Each row is followed by its class.
-38 27 -22 15 7 15 -28 1 12 -30 -2 0 31 -1 -23 28 -17 -6 24 1 10 -2 17
 53 8 9 36 8 8 -3 22 3 17 13 -38 1 0 10 39 -9 3 -22 : K_441
-41 -53 15 5 37 -3 2 15 -15 1 10 34 1 -1 -23 -29 20 51 12 6 12 13 18 7 0
 19 -7 22 -9 -3 -1 -3 -13 28 -11 -7 18 -13 -11 -24 0 -14 : K_985
-1 -3 14 7 0 20 12 -8 -26 9 -9 10 -3 -4 0 -8 9 16 16 3 15 0 0 3 0 1 -7
 12 7 7 12 4 2 -13 -11 -11 12 -7 21 8 -9 -1 : K_985
-23 0 -25 6 8 23 20 -5 -28 -11 -33 27 21 -9 12 -36 16 9 17 21 9 -16 -26
 -28 19 -14 2 -21 -22 -55 26 -10 57 2 -54 -6 -13 -7 24 19 -4 37 : K_441
21 3 4 3 -7 5 -3 -32 -4 -11 -2 1 -6 10 7 23 -4 10 7 -1 -12 -6 -17 16 6 1
 7 -11 6 -2 11 -5 4 19 3 4 -2 9 21 10 -7 6 : K_502
-2 -13 5 2 9 15 -9 -9 -8 -11 -22 1 5 3 -6 42 -7 13 4 10 -20 -2 -24 4 5
 13 6 12 -4 8 16 -1 6 4 -10 3 11 -5 24 3 -10 10 : K_502
-20 -12 9 -28 35 -22 13 -11 -20 -5 -3 13 8 3 -35 21 22 -7 17 -6 -23 12
 32 9 38 -1 9 -51 9 -4 -12 -45 31 -2 -23 -9 2 17 13 -9 -2 -5 : K_572
-8 -7 1 9 2 -11 29 13 -7 -4 10 2 21 6 -21 -33 28 -8 13 -16 0 14 -17 46
 -29 26 -29 -6 6 -1 6 -11 -23 16 -8 -13 -16 35 -14 -9 19 -15 : K_572
-1 6 10 19 -36 10 -8 -14 -8 -13 2 -17 -17 8 4 20 -9 2 12 0 -18 -5 3 -9
 25 8 6 12 2 -11 -19 -5 17 3 25 -17 16 -13 24 5 4 17 : K_58
-5 0 -7 -5 23 -36 20 4 9 6 47 20 23 -17 -33 -20 8 -18 7 17 14 -27 1 3 -9
 -15 24 -47 -44 8 20 6 1 3 35 41 -32 39 -50 -3 15 -21 : K_753
0 -34 -9 -13 30 -28 -34 17 -1 -8 6 18 23 -11 30 10 8 17 37 33 6 -9 -33 9
 18 19 8 -37 -70 -31 33 -3 30 41 -15 5 -20 39 -4 -24 -23 1 : K_630
26 -4 0 1 -32 24 -1 -6 4 -1 10 14 -21 20 35 -9 12 -12 15 35 6 6 0 -42
 -19 32 -45 -45 37 -7 -19 -32 -28 -23 25 -23 -33 31 38 -12 10 -10 : K_654
21 -11 8 -26 12 -24 -22 0 12 20 -12 -7 35 3 63 62 4 -33 12 12 3 3 -11 39
 2 -1 -4 -10 -7 17 3 2 -27 49 -35 0 2 -5 20 6 -17 2 : K_502
-6 10 -16 -33 -1 -2 -17 -36 3 20 33 -14 4 26 19 -30 -10 2 -9 32 -5 -26
 19 21 17 -11 -47 -24 9 41 -13 2 22 -2 14 -5 -6 4 2 -26 6 -14 : K_502
-23 6 -7 -8 -42 -3 17 -22 6 5 1 -7 -26 15 -6 -36 6 18 -22 16 1 -33 1 12
 -35 -44 -33 -46 14 -10 17 -9 5 23 8 -11 18 10 25 -46 7 -18 : K_941
-36 -1 -8 16 -20 10 24 5 1 2 1 -5 -26 -7 7 -31 -29 -14 -6 22 -3 -14 11
 -8 -5 -19 11 -23 1 -37 28 -3 9 12 0 7 -3 -12 -7 -1 2 2 : K_58
1 1 15 6 6 13 16 0 9 21 -11 3 11 -15 11 22 6 -30 20 -28 0 -11 -1 -26 16
 -6 -9 2 -2 7 7 -8 -19 1 -11 -10 35 -10 -1 -21 -20 6 : K_985
1 -15 0 4 -15 -8 38 -21 -46 -32 -22 10 14 -1 -9 -5 7 -9 24 7 -32 -34 -19
 -69 47 -2 -2 -38 -21 -23 6 -3 29 -23 -20 -4 23 19 2 -24 16 59 : K_985
-8 -5 0 8 -14 -7 13 -3 -16 -2 3 0 -8 8 11 2 12 6 16 -10 -10 3 -1 3 9 11
 -5 15 1 11 0 6 -12 14 -4 9 24 -2 8 2 6 19 : K_985
2 15 -17 4 -33 -14 -5 -12 9 -6 4 -8 -6 8 1 25 -1 23 8 -20 -11 4 -2 12 -5
 -16 11 10 -14 -1 -4 4 23 5 29 -5 -3 5 17 2 0 22 : K_571
-51 -4 -14 -29 1 8 0 -14 -28 -2 -3 8 -22 11 -15 -24 -51 45 13 1 -6 -25 7
 6 -5 -18 25 -16 0 -5 45 -11 3 27 12 22 -16 17 47 -28 -11 -46 : K_985
4 15 -15 -15 0 -8 7 -16 12 15 17 -7 14 -7 34 -5 14 9 3 7 53 25 53 33 21
 -24 -11 -5 31 7 -23 -8 15 41 -42 -2 -30 -19 -74 -42 8 -7 : K_753
-8 9 -11 2 25 -2 -26 38 10 13 -4 1 -7 -3 43 -75 -15 -26 -3 14 17 -11 24
 -5 14 17 -3 -31 16 -9 14 17 -25 14 -30 -9 -16 31 -5 -33 -31 1 : K_441
14 11 -2 21 -8 -8 -2 11 4 31 -25 -2 0 -18 22 -34 15 5 -6 27 24 -14 7 15
 28 6 -19 -13 -3 -1 -3 1 -5 50 -23 -2 -15 8 25 18 -10 -3 : K_654
-8 19 -21 11 -31 20 -42 9 57 -2 45 -7 10 8 14 57 4 -50 34 34 6 12 27 51
 -2 2 23 -10 -8 5 -7 2 -10 -13 -11 -12 24 -18 24 -7 24 -5 : K_58
18 3 -4 -11 4 -14 -8 8 -11 15 18 -6 15 1 25 11 1 -29 16 -4 17 35 -16 5 0
 -7 7 20 -12 0 6 14 3 3 0 -10 -6 -5 -25 3 2 -10 : K_753
-4 7 -3 -8 -10 -16 -10 -7 -5 6 -1 -1 8 -6 -20 19 -7 20 -5 -5 -11 -11 -10
 -14 19 -7 16 22 -12 10 3 1 -1 20 23 -2 12 -17 30 -4 7 13 : K_753
-13 -15 6 -12 20 -20 33 28 -9 20 -2 -19 17 -21 15 -16 -14 -11 -3 17 -21
 6 49 14 49 22 7 -30 24 2 -11 -11 -15 16 -30 2 -5 -15 -32 -7 14 -22 : K_630
34 2 -9 20 2 10 -13 9 33 37 18 4 8 16 26 -20 29 -9 -4 37 12 -5 -2 -64
 -32 -26 -10 -24 -7 -12 -29 -12 38 44 40 12 -20 19 -8 33 26 15 : K_654
-14 27 2 10 -7 -18 10 19 5 -3 4 -9 20 12 28 -18 24 -8 34 0 -41 7 -12 14
 20 15 5 -8 -22 -5 9 12 -27 68 20 19 -26 -11 -27 14 10 61 : K_753
-41 6 -14 8 -4 2 4 -29 -7 -17 4 -21 5 -9 -27 -4 -30 37 -15 22 11 -30 39
 14 11 -10 3 15 11 12 -16 1 76 3 -5 23 -14 -17 -17 5 20 0 : K_58
-2 -34 9 23 -17 14 14 2 -16 13 16 10 -14 2 -7 -23 25 60 14 5 13 9 -6 -19
 -28 12 -25 7 -2 -24 -25 -16 25 -9 19 -5 13 5 20 21 23 -7 : K_58
31 19 3 0 8 36 -5 -9 41 4 3 0 25 2 -5 114 31 -46 12 12 -43 -13 2 -23 42
 -11 43 -9 -21 33 -41 -17 -6 9 18 24 29 -26 -9 21 9 29 : K_502
2 -13 22 -1 0 0 7 -43 -11 -16 0 20 0 6 -28 -20 23 22 18 -2 -6 -19 -32
 -17 -1 -28 6 -29 -14 -25 17 -12 18 30 -13 -7 19 -6 22 -26 -2 -4 : K_941
53 3 12 5 16 26 -41 -19 19 8 -4 5 0 -15 0 48 11 30 24 -29 30 0 -21 -29
 20 -2 21 24 -2 -4 -5 -32 20 34 -20 2 6 3 34 6 0 -16 : K_753
26 10 8 -2 -11 0 19 -43 13 1 14 -8 10 5 38 6 -4 8 16 -2 -18 -21 4 -15 16
 -3 -14 -23 25 9 -1 -8 -4 27 -19 -11 28 -22 35 -25 -6 35 : K_441
-61 -12 -6 -10 32 14 15 -7 -31 -21 -16 33 23 -3 -18 -54 -16 11 -19 18 10
 -16 -13 -33 -28 -14 -27 -1 19 -15 23 -9 11 -25 -18 -5 -38 -6 21 12 14
 27 : K_572
3 3 -17 6 -38 20 7 -25 -2 -15 -8 -10 -12 -2 13 3 -23 39 9 -1 -11 -28 -22
 -7 -7 -8 10 6 -23 -14 1 1 22 17 20 -7 -8 -4 49 10 21 5 : K_571
-57 7 -3 1 -5 -11 -13 -37 42 8 17 2 -3 -6 37 -4 -3 41 -9 1 13 -45 23 3
 -19 -41 -26 6 -16 25 -6 14 -1 52 25 20 -4 -33 23 -3 -5 34 : K_571
6 21 1 10 -1 17 -46 12 16 -21 -15 5 -25 0 -5 39 -2 8 -3 22 13 -9 3 12 8
 -35 47 -24 -13 -2 21 8 11 5 -9 22 -3 17 16 -12 -24 13 : K_941
-4 -37 -8 -8 -25 -5 -15 -1 -9 27 -39 -12 -6 10 17 -8 29 -8 0 8 33 6 18
 -19 -20 44 -3 -16 31 2 -27 -40 22 38 -17 -16 -17 47 14 -20 6 -57 : K_502
22 1 -23 -3 1 4 -22 5 -5 5 18 2 -12 -4 -2 -23 -10 -2 -3 1 21 6 2 0 -6 17
 -1 10 6 -14 -18 -3 31 -18 -3 -9 -11 22 -15 -2 -5 -27 : K_58
-16 -8 8 13 -9 -7 -7 -9 -7 -11 -3 -3 -8 0 11 -19 0 29 7 -10 -3 -8 -16 1
 32 -8 0 14 -12 5 3 3 -7 33 -15 22 16 -18 19 -2 9 13 : K_941
-14 22 -26 -18 13 -9 -25 -6 -4 -23 11 12 -10 -6 21 5 -28 -4 10 -18 -5 0
 -13 25 24 7 -7 -10 -14 2 8 3 -4 -6 -4 18 -9 12 -2 -16 -29 -8 : K_941
-70 -38 9 -5 59 -31 -31 -1 -2 -29 7 2 22 -19 -14 45 -9 -4 -3 28 -9 -14
 21 10 22 22 35 19 -30 17 -5 13 25 49 -14 29 9 -16 -14 4 -1 -22 : K_630
-32 1 -7 -19 4 -16 -21 5 13 -10 33 -3 23 4 0 64 -1 -46 21 -14 -37 2 -5
 -18 79 6 35 24 -22 35 -12 -10 -58 17 2 35 22 -28 0 -25 8 -10 : K_630
6 17 -5 8 27 30 23 -12 -19 -19 -7 -13 -40 -7 -19 11 -8 19 0 -25 -34 -2 1
 18 19 21 22 9 7 -9 -3 -1 44 0 -4 17 19 0 4 26 -25 -15 : K_441
11 21 18 18 28 19 11 -3 -2 -23 17 22 -7 -31 -28 -23 -12 70 -4 -3 8 -26
 34 6 7 -14 17 -34 25 -2 -16 22 -50 2 2 28 -6 20 7 -3 21 2 : K_753
31 10 11 1 5 4 5 -23 4 -5 6 -6 9 3 11 12 -2 5 6 -2 -9 1 -4 0 4 -14 -12 0
 9 1 -24 17 3 8 5 -6 -3 -16 6 1 1 10 : K_654
-14 45 -1 8 6 2 -16 -16 47 -21 -7 6 15 -26 44 41 -35 -45 -15 -21 8 -55
 -8 18 -19 -16 -5 -13 -9 6 8 10 -47 53 36 -2 -22 12 12 -12 -35 35 : K_572
16 -52 -5 -27 22 10 4 34 15 39 15 -10 30 2 -21 -28 20 38 22 40 2 -1 -29
 24 -58 39 -33 -1 -23 9 29 -23 28 4 -28 -14 -4 5 20 -10 47 -50 : K_753
-11 8 -18 29 -32 -9 -2 -6 -15 -18 -1 16 51 0 -7 -6 27 -6 31 9 49 -2 -35
 0 33 -25 -6 -3 -30 -10 28 -22 38 -8 -43 22 -28 25 -9 4 32 9 : K_941
1 8 -3 11 2 7 13 -20 -6 -12 5 -7 -10 -2 -1 -17 -2 8 10 -22 -14 0 -10 13
 15 -4 -3 -6 1 -9 2 -2 12 16 -9 -2 13 4 19 9 12 21 : K_572
16 -9 11 2 3 -8 15 -47 -14 18 35 3 -3 -5 -9 -63 -7 34 14 -11 27 -5 -1 -4
 -15 -1 -26 -9 21 -10 -3 -5 20 31 -10 -14 9 12 -15 -35 -11 -43 : K_58
-7 13 -12 -17 10 -7 -2 -5 -25 2 17 11 4 6 20 -11 -14 -41 8 9 6 19 -22 11
 9 -5 2 -2 -18 9 19 6 4 -21 16 -9 -28 7 -2 12 -20 7 : K_572
9 45 -4 32 -5 12 -49 -10 45 -5 -8 25 14 -14 -38 20 -2 7 -2 -14 26 -39 8
 -16 -3 22 60 15 12 24 8 -9 -15 33 37 6 -19 26 44 -15 -42 8 : K_441
-52 -18 -7 -3 48 -16 -40 64 29 -3 -7 -13 16 5 22 71 8 -54 -9 -8 -11 26
 15 10 -18 -6 -31 28 -6 3 -5 -4 -5 10 -37 -2 27 11 -10 9 2 -8 : K_571
21 4 0 5 -16 9 -18 -17 1 6 -12 -11 6 13 7 3 1 1 9 7 -3 -2 -11 -5 -7 13 6
 -2 18 19 4 6 8 -3 -4 2 -5 16 23 0 -1 11 : K_502
35 23 -19 -14 9 22 -6 4 -23 21 -5 22 3 0 12 6 9 7 17 -15 11 24 -8 -18 38
 -16 28 -3 -7 -24 -13 -10 15 -3 -8 -20 7 7 13 -13 -40 -12 : K_441
9 2 -14 3 -19 9 2 3 12 -3 1 6 6 8 16 22 21 17 16 -5 -2 -7 -17 -2 5 0 13
 4 -17 -6 2 -10 9 2 5 9 -3 -5 23 -1 -7 35 : K_441
15 8 7 18 -16 12 2 -26 -7 -16 -8 -1 -8 6 10 20 0 14 2 -10 -9 -1 -18 8 12
 12 -5 13 13 9 0 5 -16 13 11 4 0 6 -1 -5 -14 22 : K_502
-35 -29 -13 -24 2 -78 -13 14 -27 -10 -2 -2 40 28 -50 -5 9 19 -14 -6 -38
 9 7 -20 9 28 -2 37 4 2 -26 -22 48 27 21 -2 -13 -1 -18 -12 13 36 : K_58
-11 -2 1 3 -28 1 0 -15 -15 -2 8 -6 -12 0 19 7 4 27 18 -1 -5 13 -8 27 38
 8 -1 18 -6 -5 8 0 -3 3 0 -12 8 -30 28 1 -4 4 : K_630
-7 -2 4 3 7 9 -1 3 -11 -11 -7 -2 8 -9 -5 22 -10 12 11 -6 -12 16 -2 -23 1
 6 23 18 11 -6 -4 7 -3 1 -5 4 9 -19 14 10 22 12 : K_753
48 20 -13 -27 -41 26 15 -8 5 16 -12 -19 4 12 26 32 51 -18 12 14 29 7 -19
 4 -35 -25 3 -9 8 6 -6 -5 11 -2 -28 1 -28 -1 -21 -16 14 2 : K_753
8 4 16 -5 -18 14 -7 -22 -15 -12 -20 -25 7 -7 -11 31 -16 42 2 -8 9 -29
 -19 -4 8 -21 1 26 -5 15 7 13 15 3 -3 -3 7 -9 39 -23 14 -1 : K_753
5 -25 27 -10 1 -29 -33 36 7 5 -4 -49 10 4 -9 20 -25 24 -16 12 7 -6 50 21
 44 26 3 30 15 57 -22 2 -14 23 10 -13 -6 5 -19 -64 17 -21 : K_753
-8 5 4 27 -3 24 48 -19 -18 -18 2 13 -25 0 -28 4 20 -9 21 -57 -1 11 -49
 17 -64 -3 -32 12 18 -37 53 -8 3 -29 -14 9 24 25 5 26 -9 -18 : K_985
-24 -24 12 9 -14 -8 -9 9 -16 -7 -7 -4 -2 -1 3 16 -15 12 7 12 -15 0 11 -1
 18 31 -5 13 3 -16 -17 -19 6 19 12 -25 14 -13 41 10 8 -4 : K_58
19 -10 6 20 -23 -11 0 -17 0 -11 -14 -6 6 -4 8 28 -7 22 6 17 -3 -4 -17
 -20 13 11 1 14 -10 8 -5 9 9 21 13 2 -2 -10 27 -5 -2 32 : K_654
-21 2 -2 -9 -13 -12 -1 -21 1 -10 -9 -10 0 1 -4 22 0 -6 -5 -16 -4 -1 10
 17 1 -8 19 9 9 14 -13 2 3 9 0 -7 8 -13 30 -5 6 19 : K_572
-47 -5 -28 -34 6 -19 16 5 -29 -12 -2 21 18 0 -29 14 -3 26 0 11 -4 -8 -19
 18 11 -5 -13 -11 -26 15 22 -27 16 -14 -6 39 -27 10 -5 -18 -8 -22 : K_941
26 -11 5 6 -17 -8 -4 -2 -6 -7 -3 -7 -3 13 -8 3 6 -1 3 6 -10 5 -5 -11 8 1
 6 -2 2 -10 -19 0 12 -2 16 -11 -8 5 26 7 19 -3 : K_654
-14 -5 27 -5 23 -4 8 -15 -47 6 -9 -6 37 -16 -18 3 -23 -4 17 11 -8 -3 3
 -26 49 21 18 8 13 49 -12 -6 -6 7 -27 17 18 -9 29 8 10 -52 : K_941
-17 -9 -21 3 -29 -5 -3 19 46 -5 13 18 14 -5 8 2 7 -54 0 7 12 -3 19 -10
 -18 9 28 -5 15 -1 -4 -17 -56 -10 -13 -6 -28 -14 7 0 37 2 : K_571
2 -10 18 12 -2 27 23 -22 -16 11 7 1 1 15 -20 -19 37 37 30 -10 11 16 7
 -45 -26 1 3 -5 38 -13 -26 -36 39 9 -10 26 -21 9 -18 15 20 -14 : K_58
31 0 2 7 -11 15 -1 -7 16 -14 4 -14 -17 11 -2 3 -10 15 1 5 -27 -9 5 -10
 19 -2 8 -10 13 -8 -22 -2 -4 19 10 3 -4 -6 23 -2 24 6 : K_654
-3 2 -12 11 13 -1 -31 9 14 5 21 1 -20 21 4 -19 17 3 7 14 -9 24 -12 -6 4
 4 -24 15 -11 7 3 13 19 -6 10 14 -3 1 0 9 -7 25 : K_654
